In the rows, 128 means zero.
Known rows:
[163 136 142  88 161  95 111 174 113 122 136 113 130 133 126 115  94 141
  67 112 148 155 149 129  92 167 154 128 196 108 116  91 116] -> padu
[118 141 129 139 110 149 129 102 132 125 144 145 133 112 132 141 139 128
 139 152 106 121 108 135 159 102 114 133 124 143 149 158 138] -> rilis
[137 176 115  81 171 122  89 164 132  90 141 132  47 134 150 105 104  97
  40 183 138 170 125 142 147 122  99 202 227 151 137  25  96] -> vobram
[119 117 125 151 133 133 136 107 147 136 151 116 160 152 125 132 152 124
 143 111 115 124 130 113 140 101  83 134  85 153 147 133 139] -> stebufla
[119 139 139 138 104 153 133 108 130 132 149 145 139 108 126 141 129 128
 147 151 110 113 116 135 162 105 115 134 120 134 149 167 132] -> skolol
[124 139 111 133 119 139 146 113 118 142 101 109 115 133 134 128 137 127
 169 102 122 123 145 103 130 115 155 127 123 113 129 148 145] -> paklel
[104 164  96 143 118 166 114 118 154 113 128 131  79 118 132 134 159  98
 125 157 107 143 113 142 163 110 109 166 159 152 137 114 130] -> matre
[122 109 125 136 107 145 150 136 136 161  97 131 149 116 140 145 160 129
 167  86 121 122 119 113 104 157 160 127 132 145  91 172 133] -> figrom
[145 120 163  99 172 102 108 157 140 130 170 135 150 153 132 118  85 127
  76 146 150 118 143 132 121 128  73 144 135 134 121  76  86] -> stubrur
[137  94 144 110 139  83 103 134  89  75 131 184 110 116 128  84  95 139
  59 219 153 153  63 187 135 117 126 119 108 158 147  80 119] -> pogrik
[139 141 125 129  99 170 129 125 141 162 125  71 155 104 101 112 130 109
 158  65 119  97 172 150 139 133 168 112 133  66 136 182 129] -> divi
[117 142 129 142 106 152 134 106 129 126 143 149 126 113 130 139 135 128
 147 155 109 122 108 132 165 101 115 137 122 144 150 159 137] -> muklo
[118 133 121 137 116 141 138 120 134 146 111 127 122 121 130 144 137 132
 168  91 124 109 143  96 122 121 144 126 113 102 119 164 129] -> nevikler
[155 122 170  81 130 109 135 151  75 103 138 162 121 118 151  94  76 121
  80 187 151 130 109 147 147 117 117 163 152 158 142  89 106] -> likli
[130 134 131 142 109 143 142 123 126 135 154 154 150 117 129 152 157 144
 131 141 102 145 101 129 147 128 120 134 146 164 139 162 156] -> nosok
[118  98 131 158 115 138 155 121 137 146 139 111 176 150 138 150 159 116
 150 126 113 129 117 136 121 147 100 121 103 189 118 131 152] -> flupan
[147 106 140 107 126 122  73 150 128  95 148 134 131  92  94  69  98 108
  42 190 149 137  88 239 145 139 133 116 141 112 151 102 101] -> luduflek
[121 118 123 118 161  88  63 153 163  82 119 137  83 115 107 129  90 135
  62 151 164 135 115 161  80 164 131  95 135  78 108  72  79] -> paskiston
[117 124 143 147 135 131 140 113 147 154 160 134 165 155 134 153 133 135
 161 123 116 104 144 101 139 108  75 128  88 145 131 142 127] -> putrum
[131 128 115 139 115 132 149 127 122 145 110 116 143 125 124 142 154 144
 156  94 116 137 136 112 110 150 160 112 135 127 118 161 156] -> lalan
[146 129 139  90 155  97 115 153 100 107 112 127  96 134 139 104  81 124
  92 135 160 133 145 123 107 136 147 137 155 106 120  76 104] -> skebuk

Facts:
beko	ξ	193; bobi	ξ	193; bofum	ξ	927; bolu	ξ	941; botre	ξ	941; braluk	ξ	941; brestar	ξ	941; bretran	ξ	927; brevidal	ξ	927; brikul	ξ	927
brivok	ξ	193; brufate	ξ	193; brupi	ξ	927; dadresto	ξ	941; darem	ξ	927; daskase	ξ	193; daso	ξ	193; datruk	ξ	927; dedre	ξ	927; depir	ξ	927
difligra	ξ	193; divi	ξ	927; dodraklil	ξ	927; dramu	ξ	941; dramul	ξ	941; drekla	ξ	941; dreplo	ξ	927; drikom	ξ	927; dripi	ξ	927; drutri	ξ	927
dubre	ξ	927; dugrem	ξ	927; dunok	ξ	941; fadak	ξ	927; faklim	ξ	927; feplir	ξ	941; fiflas	ξ	193; figri	ξ	927; figrom	ξ	927; fiva	ξ	927
flagrel	ξ	941; flakek	ξ	941; flamik	ξ	927; flaros	ξ	927; flavo	ξ	941; flefim	ξ	941; flefle	ξ	927; flovel	ξ	193; flupan	ξ	193; foskudis	ξ	193
futraken	ξ	927; fuzal	ξ	927; gaplu	ξ	927; gazavel	ξ	927; gestovis	ξ	941; gika	ξ	927; giklum	ξ	927; girul	ξ	193; gobrem	ξ	927; gogrun	ξ	193
grabo	ξ	941; gradreko	ξ	193; gramu	ξ	927; grikles	ξ	927; grinir	ξ	941; grinis	ξ	927; gristak	ξ	193; groti	ξ	941; grozur	ξ	927; gruplus	ξ	927
gruskol	ξ	941; gulu	ξ	193; gure	ξ	927; kadutel	ξ	193; kasom	ξ	193; kazetek	ξ	927; kesidrik	ξ	193; kisten	ξ	927; kitrola	ξ	941; klatrom	ξ	941
kleke	ξ	941; klestim	ξ	193; klidro	ξ	927; klotror	ξ	927; kludre	ξ	927; kopedron	ξ	927; lado	ξ	941; lalan	ξ	927; lefle	ξ	927; leputren	ξ	927
letuk	ξ	941; lezon	ξ	927; likli	ξ	941; lobur	ξ	927; lolukor	ξ	941; luduflek	ξ	941; lugir	ξ	927; maklen	ξ	927; matre	ξ	941; mebam	ξ	927
modir	ξ	941; muklo	ξ	941; naklaro	ξ	193; nevikler	ξ	927; niva	ξ	927; nizame	ξ	941; nosok	ξ	941; padu	ξ	927; paklel	ξ	927; paren	ξ	927
pases	ξ	927; paskiston	ξ	927; pazin	ξ	193; pegem	ξ	193; pekluk	ξ	193; peplel	ξ	941; peskoskos	ξ	941; pibo	ξ	927; pipluk	ξ	941; platru	ξ	927
plebrem	ξ	941; plepun	ξ	927; plograker	ξ	193; plosodros	ξ	941; pluklim	ξ	927; pobol	ξ	193; pogrik	ξ	941; posul	ξ	941; povus	ξ	927; pupi	ξ	927
pupler	ξ	927; putrum	ξ	193; rebra	ξ	927; refol	ξ	927; rilis	ξ	941; rivan	ξ	927; roklal	ξ	927; roveplo	ξ	941; ruplam	ξ	927; segri	ξ	941
sifar	ξ	927; skebuk	ξ	927; skiru	ξ	193; skogrol	ξ	927; skolol	ξ	941; skope	ξ	193; skubeskol	ξ	927; skufliskim	ξ	927; sobrun	ξ	941; stadruvu	ξ	927
stafek	ξ	941; stebufla	ξ	193; stotras	ξ	941; stubrem	ξ	927; stubrur	ξ	193; stugidran	ξ	193; stupu	ξ	927; tefirak	ξ	927; tesum	ξ	927; timin	ξ	927
tolil	ξ	927; traplubrol	ξ	927; trepe	ξ	941; trifis	ξ	927; trodre	ξ	927; tronatel	ξ	927; trotram	ξ	193; tustu	ξ	941; vamaga	ξ	927; varus	ξ	927
vaskogus	ξ	927; veflipom	ξ	941; veruger	ξ	193; vidrom	ξ	927; vitun	ξ	927; vobram	ξ	941; vobro	ξ	193; vulidun	ξ	927; vutrar	ξ	927; zasteskem	ξ	193
ziflil	ξ	193; ziko	ξ	193; zofude	ξ	193; zome	ξ	927; bofum	γ	daskase; bofum	γ	trodre; botre	γ	gristak; botre	γ	mebam; botre	γ	grinir; botre	γ	vobram
botre	γ	plepun; braluk	γ	bobi; braluk	γ	gristak; braluk	γ	stebufla; bretran	γ	fiva; bretran	γ	kisten; bretran	γ	naklaro; bretran	γ	paskiston; bretran	γ	drekla; bretran	γ	posul
bretran	γ	kitrola; bretran	γ	trepe; brikul	γ	vobro; brikul	γ	stupu; brikul	γ	stafek; daso	γ	traplubrol; daso	γ	dramul; daso	γ	stafek; daso	γ	trepe; datruk	γ	paren
datruk	γ	tustu; datruk	γ	maklen; datruk	γ	kleke; datruk	γ	skogrol; datruk	γ	sifar; drikom	γ	kasom; drikom	γ	skufliskim; drikom	γ	skubeskol; drikom	γ	vidrom; drikom	γ	girul
dripi	γ	vobram; dripi	γ	nizame; dripi	γ	paklel; dripi	γ	fadak; dripi	γ	rilis; dripi	γ	skogrol; dugrem	γ	faklim; dugrem	γ	plepun; dugrem	γ	tesum; dunok	γ	traplubrol
dunok	γ	fiva; dunok	γ	tolil; dunok	γ	giklum; figrom	γ	fuzal; figrom	γ	nevikler; figrom	γ	gazavel; figrom	γ	vobro; figrom	γ	gradreko; figrom	γ	dreplo; flavo	γ	dramul
flavo	γ	trifis; flavo	γ	naklaro; flavo	γ	ziko; flavo	γ	flefim; flupan	γ	drekla; flupan	γ	stubrem; flupan	γ	posul; futraken	γ	kasom; futraken	γ	nevikler; futraken	γ	kopedron
futraken	γ	dramu; futraken	γ	fadak; futraken	γ	flefle; futraken	γ	skogrol; gestovis	γ	gristak; gestovis	γ	grikles; gestovis	γ	klatrom; gestovis	γ	fiflas; gestovis	γ	lobur; gestovis	γ	dodraklil
gestovis	γ	rilis; gestovis	γ	zasteskem; gogrun	γ	stotras; gogrun	γ	dedre; gogrun	γ	dramu; gogrun	γ	grinis; gogrun	γ	zofude; gogrun	γ	trepe; grabo	γ	divi; grabo	γ	kadutel
grabo	γ	kludre; grabo	γ	varus; grabo	γ	vitun; grabo	γ	lobur; grabo	γ	girul; grabo	γ	foskudis; grozur	γ	kasom; grozur	γ	vutrar; grozur	γ	grikles; grozur	γ	dreplo
grozur	γ	grinis; grozur	γ	zofude; grozur	γ	zasteskem; grozur	γ	timin; gure	γ	gazavel; gure	γ	pupi; gure	γ	stubrem; gure	γ	klidro; gure	γ	niva; kazetek	γ	fiflas
kazetek	γ	lefle; klestim	γ	grinir; klestim	γ	fadak; klestim	γ	difligra; klestim	γ	fiflas; lalan	γ	kadutel; letuk	γ	kasom; letuk	γ	traplubrol; letuk	γ	vutrar; lolukor	γ	gazavel
lolukor	γ	stubrem; lolukor	γ	pupler; lolukor	γ	dreplo; lolukor	γ	groti; lolukor	γ	likli; lugir	γ	brestar; lugir	γ	maklen; lugir	γ	pegem; lugir	γ	gaplu; nosok	γ	bobi
nosok	γ	refol; nosok	γ	tesum; nosok	γ	roveplo; nosok	γ	gaplu; nosok	γ	beko; padu	γ	brufate; padu	γ	mebam; padu	γ	varus; padu	γ	vobram; padu	γ	flakek
padu	γ	skufliskim; padu	γ	sobrun; pases	γ	trifis; pases	γ	mebam; pases	γ	bolu; pases	γ	brivok; pases	γ	pekluk; pases	γ	tesum; pases	γ	tefirak; pases	γ	niva
pases	γ	sifar; pases	γ	dubre; pases	γ	peskoskos; peplel	γ	nevikler; peplel	γ	povus; peplel	γ	dodraklil; peplel	γ	zasteskem; pibo	γ	kisten; pibo	γ	vutrar; pibo	γ	paskiston
pibo	γ	flagrel; pibo	γ	figri; pibo	γ	putrum; pibo	γ	groti; pibo	γ	timin; pipluk	γ	gramu; pipluk	γ	povus; pipluk	γ	plepun; pipluk	γ	zasteskem; plograker	γ	kasom
plograker	γ	gradreko; plograker	γ	drutri; plograker	γ	skubeskol; plograker	γ	roveplo; plograker	γ	pobol; plosodros	γ	grinir; plosodros	γ	plebrem; plosodros	γ	dadresto; rebra	γ	veflipom; rebra	γ	gazavel
rebra	γ	bolu; rebra	γ	tustu; rebra	γ	roklal; rebra	γ	drutri; rivan	γ	lado; rivan	γ	vobro; rivan	γ	skope; rivan	γ	beko; ruplam	γ	tolil; ruplam	γ	kitrola
tronatel	γ	lado; tronatel	γ	fuzal; tronatel	γ	kleke; tronatel	γ	flaros; trotram	γ	traplubrol; trotram	γ	faklim; trotram	γ	posul; trotram	γ	flakek; trotram	γ	platru; trotram	γ	klatrom
trotram	γ	plebrem; trotram	γ	niva; vamaga	γ	povus; vamaga	γ	vaskogus; vamaga	γ	zome; vamaga	γ	lobur; vamaga	γ	likli; veruger	γ	brevidal; veruger	γ	fuzal; veruger	γ	tolil
veruger	γ	veflipom; veruger	γ	gazavel; veruger	γ	pekluk; veruger	γ	klatrom; veruger	γ	plebrem; veruger	γ	rilis; vulidun	γ	gristak; vulidun	γ	stebufla; vulidun	γ	zasteskem; ziflil	γ	gristak
ziflil	γ	povus; ziflil	γ	darem; ziflil	γ	flagrel; ziflil	γ	pogrik; ziflil	γ	roveplo; ziflil	γ	pobol; ziflil	γ	foskudis; botre	λ	kisten; botre	λ	stebufla; botre	λ	putrum
botre	λ	plepun; botre	λ	skolol; brivok	λ	kadutel; brivok	λ	matre; brivok	λ	daso; brupi	λ	lado; brupi	λ	gruplus; dedre	λ	mebam; dedre	λ	lolukor; depir	λ	gramu
dramu	λ	brestar; drikom	λ	vutrar; drutri	λ	platru; drutri	λ	trepe; dubre	λ	brevidal; dubre	λ	veruger; dubre	λ	pluklim; dunok	λ	pipluk; dunok	λ	tefirak; fiflas	λ	gestovis
fiflas	λ	pupi; fiflas	λ	sobrun; fiflas	λ	girul; fiflas	λ	feplir; flavo	λ	divi; flefim	λ	stebufla; flefim	λ	figrom; fuzal	λ	gazavel; fuzal	λ	grabo; fuzal	λ	segri
gika	λ	daskase; gika	λ	lolukor; gika	λ	difligra; gika	λ	roklal; giklum	λ	nevikler; giklum	λ	grinir; giklum	λ	putrum; gogrun	λ	vutrar; gogrun	λ	divi; gogrun	λ	zome
grinis	λ	bobi; grinis	λ	dripi; grozur	λ	sobrun; gulu	λ	nevikler; gulu	λ	braluk; gulu	λ	tefirak; klatrom	λ	ziko; kleke	λ	grinir; kleke	λ	kesidrik; klestim	λ	skufliskim
klidro	λ	gruskol; klidro	λ	vidrom; klotror	λ	pupi; klotror	λ	paklel; klotror	λ	darem; klotror	λ	gruplus; kopedron	λ	vutrar; kopedron	λ	stupu; kopedron	λ	timin; lefle	λ	foskudis
leputren	λ	kisten; leputren	λ	pegem; letuk	λ	bolu; lezon	λ	flovel; lezon	λ	ziko; lezon	λ	stadruvu; likli	λ	fiva; likli	λ	pupi; luduflek	λ	brestar; luduflek	λ	ziflil
lugir	λ	bofum; lugir	λ	putrum; maklen	λ	kludre; maklen	λ	gruplus; modir	λ	plograker; modir	λ	gradreko; modir	λ	dodraklil; modir	λ	gure; nizame	λ	pluklim; nizame	λ	platru
nizame	λ	tefirak; padu	λ	brevidal; padu	λ	gobrem; padu	λ	timin; paren	λ	trotram; paren	λ	peskoskos; paskiston	λ	kadutel; paskiston	λ	naklaro; paskiston	λ	ziko; paskiston	λ	zome
pazin	λ	matre; pazin	λ	dripi; pazin	λ	flaros; pibo	λ	flovel; pibo	λ	pekluk; pibo	λ	putrum; pibo	λ	skufliskim; plebrem	λ	paklel; plebrem	λ	datruk; pobol	λ	girul
pogrik	λ	vulidun; pogrik	λ	stotras; pogrik	λ	sobrun; posul	λ	vulidun; posul	λ	kadutel; posul	λ	brestar; pupler	λ	flakek; pupler	λ	figri; pupler	λ	datruk; sifar	λ	fiva
sifar	λ	divi; sifar	λ	ziflil; skebuk	λ	brufate; skebuk	λ	muklo; skebuk	λ	kazetek; skebuk	λ	skope; skebuk	λ	flaros; skiru	λ	ziko; skiru	λ	difligra; skiru	λ	trepe
stafek	λ	matre; stafek	λ	skubeskol; stubrem	λ	flefle; stubrem	λ	girul; stubrur	λ	pekluk; stubrur	λ	braluk; stubrur	λ	stupu; stubrur	λ	bofum; stugidran	λ	pupi; stugidran	λ	skope
traplubrol	λ	vulidun; tronatel	λ	mebam; tustu	λ	plograker; tustu	λ	skope; vobram	λ	matre; vobram	λ	pluklim; vobram	λ	gruplus; vobro	λ	gristak; vobro	λ	skolol; vobro	λ	flamik
zofude	λ	segri; zofude	λ	ziflil; zofude	λ	skolol; zofude	λ	datruk

Rows:
No name comes twice in this set of rows, the named rows included.
[133  95 120 156 117 143 138 138 150 149 158 101 199 137  97 109 185 121
 119  88 113 140 122 158 138 134 105 131 100 156 140 152 161] => ziflil
[109 109 116 156 125 137 137 116 155 128 149 125 152 140 114 124 169 120
 140 102 121 126 128 116 141 104  75 149  78 152 142 130 140] => zasteskem
[123 127 122 152  98 135 162 125 105 122 109 101 138 127 120 156 138 130
 167 103 126 128 141 123 103 163 163 101 124 128 119 156 160] => bretran
[148 124 145  90 147 106 109 155 115 117 115 117 110 122 132 100  79 121
  90 123 160 122 145 136 106 144 146 130 154  98 115  87  91] => pupler
[118 143 113 136 124 139 134 111 133 136 108 111 111 125 132 145 133 128
 164 100 121 116 149  98 122 123 147 123 126 103 123 150 129] => tefirak
[141 107 153 102 169 107 108 158 139 136 150 134 149 152 139 104 100 115
  79 151 147 124 127 151 123 132  83 143 132 148 114  72  86] => vobro
[131 122 137 146 101 131 151 122 115 111 157 158 153 107 123 140 163 148
 122 128 112 153  96 112 139 119 114 151 127 171 154 163 166] => gestovis
[114 134 125 147 105 145 133 103 124 121 137 157 125 112 128 131 139 133
 144 165 113 124 101 144 164 105 120 124 106 147 147 160 140] => stotras
[130 133 120 137 101 146 150 112 107 138 105  97 129 121 123 121 128 120
 175 100 127 112 151 125 131 125 164 111 111 103 136 160 150] => fiva
[157  87 157  97 178  63 150 130  63 105 133 161 145 183 163  79  92 142
  90 183 154 156 104 112 127  98 101 141 100 198 143  52 141] => fiflas
[111 124 149 118 160  88  56 140 169  68 163 194  91 106 121 154  82 153
  45 214 149 137  75 156 101 140  79 114 137 124 123  74  68] => klatrom
[162 131 166  86 159  85 121 176 111 128 142 141 142 128 136 139  79 158
  85 115 153 132 148 102  84 167 139 123 177 104 105 103 100] => lugir
[105 144 126 153 106 147 125 105 140 113 144 162 115 111 123 158 135 133
 141 172 114 122 107 137 152 118 102 120 110 136 142 151 129] => trepe
[109 118 117 159 129 140 129 106 154 139 137 116 147 154 126 137 155 120
 150 132 113 123 123 135 140 115  90 118  84 155 136 126 138] => naklaro

Now the same things, written a new way:
Known rows:
[131 110 129 136 123 134 137 137 115 117 134 124  78 125 125 140 123 116
 129 134 119 125 117 101 130  87 135 124] -> dadresto
[130 114 117 151 125 117 107 153  97 115 127 140  61 106 122 136 123 120
 118 117 111 124 119 110 129  95 125 128] -> pipluk
[137 104 127 170 117 132 144 142 110 115 126 135 113 134 122 124 119 173
 105 119 125 118 111 115 113  86 122 132] -> stebufla
[140 132 121 129 127 134 143 151 148 113 126 153 195 129 136 120 136 112
 138 129 125 144 139 117 129 182 133 150] -> drutri
[134 113 117 135 135 140 123 134 120 121 126 119 147 132 133 125 108 125
 128 127 124 131 116 122 120 104 135 132] -> roklal
[142 107 120 125 135 133 113 134 122 123 116 122 149 129 140 133 105 124
 127 130 125 124 113 126 129  94 135 130] -> gazavel
[137 124 113 138 130 131  98 140 106 126 117 117 140 114 130 122 100 133
 126 121 114 135 130 122 124 101 130 135] -> brikul
[133 111 118 140 130 115 108 152  99 114 127 152  55 106 126 141 121 118
 117 118 112 126 123 112 129  89 125 124] -> peplel
[137 123 121 105 122 130 143 148 139 118 119 160 177 132 137 130 130 119
 136 137 129 137 136 126 130 171 134 155] -> klidro
[129 113 128 133 121 127 136 139 116 115 132 127  65 127 127 135 120 130
 128 134 120 119 118 101 128  88 141 125] -> kitrola
[137 120 124 102 122 130 146 151 135 119 119 171 167 132 137 132 127 116
 137 140 130 138 137 132 131 168 133 158] -> pupler
[126 135 124  97 121 136 134 149 150 135 137 174 196 127 143 132 133 193
 149 130 123 117 137 137 144 161 123 153] -> maklen
[129 107 129 135 122 132 134 138 115 117 133 124  71 127 124 139 122 113
 130 134 120 127 118 102 129  87 136 124] -> flakek
[138  99 130 138 130 143 131 137 103 125 114 141 103 131 127 124 108 118
 134 146 121 141 111 148 116 106 142 151] -> divi
[138 129 119 120 124 133 147 150 141 110 123 152 187 132 136 123 134 105
 134 133 128 143 138 117 125 182 135 153] -> gika
[136 115 121  98 102 122 172 153 144 110 126 188 152 147 128 140 127 137
 113 129 141 124 160 103 127 138 111 144] -> pobol
[134 108 131 135 124 130 134 136 118 116 131 130  81 126 129 141 122 116
 128 135 120 122 117 103 134  82 135 122] -> veflipom
[131 106 128 139 124 132 133 137 115 116 132 130  78 124 126 140 123 109
 128 134 120 124 117 104 133  86 133 122] -> rilis
[128 109 113 140 122 118 113 149  95 116 126 133  65 108 121 143 118 107
 116 119 115 124 123 106 131  89 122 128] -> gestovis
[130 109 126 120 126 132 143 136 117 113 134 134  70 125 126 144 121 112
 127 132 121 122 124 100 127  83 135 120] -> stotras
[139 109 132 161 116 136 145 136 115 120 128 133 126 134 123 124 116 178
 111 122 123 120 120 109 115  77 124 128] -> pegem

Rows:
No name comes twice in this set of rows, the named rows included.
[132 119 134 105 110 120 157 154 140 110 128 172 108 131 129 142 143 100
 136 143 126 131 143 105 139 152 132 145] => modir
[134 102 124 166 118 135 145 142 105 118 126 133 116 127 120 126 122 169
 103 116 125 114 106 117 112  85 120 133] => gristak
[128 102 127  62 104 113 160 156 140 116 127 203  88 139 135 161 131 112
 138 148 136 119 150 117 148 137 123 146] => likli
[128 110 114  76  94 124 176 148 141 119 125 182 166 147 126 156 120 137
 111 131 148 115 163  98 135 131 102 146] => fiflas
[134 131 121 108 127 133 146 152 143 120 126 178 174 128 138 126 133 141
 141 131 125 135 138 129 126 172 133 153] => grinis
[133 104 120 133 115 134 149 138 122 115 131 144 121 146 124 137 105 162
 108 121 133 118 137 101 118  71 115 122] => girul
[136 104 115 148 137 138 117 141 122 116 126 131 137 137 134 126 107 112
 128 128 124 135 119 126 123 106 132 131] => nevikler
[130 112 130  93 106 119 155 154 143 113 131 179 111 136 132 152 137 100
 138 144 130 126 150 105 148 149 125 144] => tustu
[138 128 127 155 107 121 119 141 102 126 119 112 124 116 122 113 109 203
 106 116 113 114 126 102 115  78 126 135] => trotram
[131 109 113 136 134 143 126 136 120 120 128 126 144 135 131 131 103 120
 127 125 128 132 122 122 121 103 133 130] => flefle
[132 118 115 130 131 135 125 136 118 123 124 110 137 133 134 123 106 145
 126 127 123 124 114 121 119 106 142 134] => tolil
[148 135 128 197 128 137 149 136 127 101 131  95 174 121 123 106 135 146
 105 110 118 134 118  79 103 107 133 119] => ziko
[142 132 131 165  94 123 138 155 122 115 116 145 174 123 116 116 133 135
 116 127 118 144 152 102 128 157 112 157] => klestim
[144 151 121 124 135 135 160 145 142 104 122 133 214 109 133 111 149  99
 130 127 122 153 134 103 110 200 147 151] => paskiston
[130 121 125 148 113 125 110 139  98 123 125 105  87 107 121 135 117 114
 124 127 110 129 127  95 135  90 129 130] => plosodros

